Below are the code and all the weights of a small trained network. Each question names an input and a class and asks about switching units off, where a switched-off unit gives its printed mean instead of its output.

import numpy as np


def w(rows, s, z=0):
    codes = np.array(rows[::2]) - 128.0
    scale = np.full(codes.shape[1], s)
    scale[-1] = z or s
    return codes * scale


def norm(h):
    return h / np.sqrt((h * h).mean(-1, keepdims=True) + 1e-5)


def f(y):
    return y / 2 * (1 + np.tanh(0.7978845608 * (y + 0.044715 * y**3)))


def log_softmax(a):
    a = a - a.max(-1, keepdims=True)
    return a - np.log(np.exp(a).sum(-1, keepdims=True))


def net(x, mask):
    res = np.array(x, float).reshape(1, 3) / 4 @ E
    u = 0
    for l in range(2):
        y = f(norm(res) @ A[l][:, :-1].T + A[l][:, -1])
        res = res + np.where(mask[u : u + 10], y, B[l][:, -1]) @ B[l][:, :-1]
        u += 10
    return log_softmax(norm(res)[-1] @ U[:, :-1].T + U[:, -1])


A, B = {}, {}
E = w([
[213,123,255],'x0',
[83,6,144],'x1',
[53,170,186],'x2',
],0.0097)
A[0] = w([
[52,201,70,3],'L0N0',
[63,186,132,115],'L0N1',
[190,120,55,50],'L0N2',
[127,109,109,80],'L0N3',
[143,191,231,46],'L0N4',
[92,138,145,76],'L0N5',
[105,107,138,157],'L0N6',
[160,183,148,131],'L0N7',
[73,4,115,77],'L0N8',
[221,147,171,141],'L0N9',
],0.022,0.0042)
B[0] = w([
[3,185,143,225],'L0N0',
[59,131,105,192],'L0N1',
[176,178,83,192],'L0N2',
[152,133,134,132],'L0N3',
[126,65,235,215],'L0N4',
[127,135,94,138],'L0N5',
[144,120,100,152],'L0N6',
[143,92,179,184],'L0N7',
[185,57,58,254],'L0N8',
[183,170,169,231],'L0N9',
],0.05,0.0097)
A[1] = w([
[41,10,151,2],'L1N0',
[179,205,96,78],'L1N1',
[6,147,106,98],'L1N2',
[72,40,148,81],'L1N3',
[242,97,64,107],'L1N4',
[201,23,74,12],'L1N5',
[106,127,190,174],'L1N6',
[133,160,40,14],'L1N7',
[125,142,6,91],'L1N8',
[157,64,102,84],'L1N9',
],0.021,0.0044)
B[1] = w([
[253,201,59,166],'L1N0',
[150,221,120,161],'L1N1',
[16,119,100,211],'L1N2',
[213,174,72,160],'L1N3',
[60,83,34,248],'L1N4',
[104,25,89,227],'L1N5',
[136,39,121,175],'L1N6',
[135,125,223,162],'L1N7',
[115,128,254,205],'L1N8',
[129,89,98,177],'L1N9',
],0.04,0.013)
U = w([
[127,19,40,189],'0',
[210,209,100,127],'1',
[134,128,114,12],'2',
[129,124,122,10],'3',
[98,207,189,107],'4',
[3,138,98,179],'5',
[223,84,100,107],'6',
[186,72,249,158],'7',
],0.023,0.014)

Each question gives the input, the list of numbers given to net, and the class t.
The units are the neurons (one row each of A and B). Each row of codes is followed by its name. A weight is (code - 128) times the scale printed after its matrix; where a second scale follows, it is the last column's (A, B and U).
mask holds one flag per neuron, layer by layer. A switched-off neuron (its flag False) gives its mean, the last column of its row in B, instead of its output. The means were averaged over made-up inputs and are rounded, as every weight is.
A unit's drop is (log p(t) with every unit on - log p(t) with that unit switched off) / (log p(t) with every unit on - log p(t) with every unit switched off).
The circuit of an input: a set's keep is (log p(t) with only the set's units on - log p(t) with every unit switched off) / (log p(t) with every unit on - log p(t) with every unit switched off). Starting from the 12 units with the biggest drops (on a tie, the unit counted first), units are removed one at a time, each time the one whose removal leaves the highest keep (on an exact tie, the one counted first), for as long as the keep stays at least 0.8.
circuit, biggest first: the units of the circuit, biggest drop first
k most important neurons: the k neurons with the biggest drops, biggest first
top k neurons in layer l: the k neurons of layer l with the biggest drops, biggest first
drop of u: that unit's drop, to one decimal
input [-6,2,2], class 5: circuit, biggest first	L0N0
input [4,4,5], class 6: top 2 neurons in layer 0	L0N4, L0N2
input [6,5,8], class 6: circuit, biggest first	L1N0, L1N3
input [-1,-1,-2], class 1: top 2 neurons in layer 1	L1N1, L1N2
input [1,1,-7], class 1: 3 most important neurons	L0N2, L1N1, L0N4
input [2,-6,-6], class 1: 2 most important neurons	L0N2, L0N8
input [3,2,3], class 7: 3 most important neurons	L0N4, L0N8, L1N4
input [1,-6,-5], class 1: 2 most important neurons	L0N8, L0N2
input [-1,-8,7], class 5: top 2 neurons in layer 0	L0N0, L0N1
input [-7,-1,-6], class 4: drop of L0N2	0.3
input [3,-2,-6], class 1: drop of L1N9	0.0
input [3,2,4], class 6: drop of L1N3	0.3
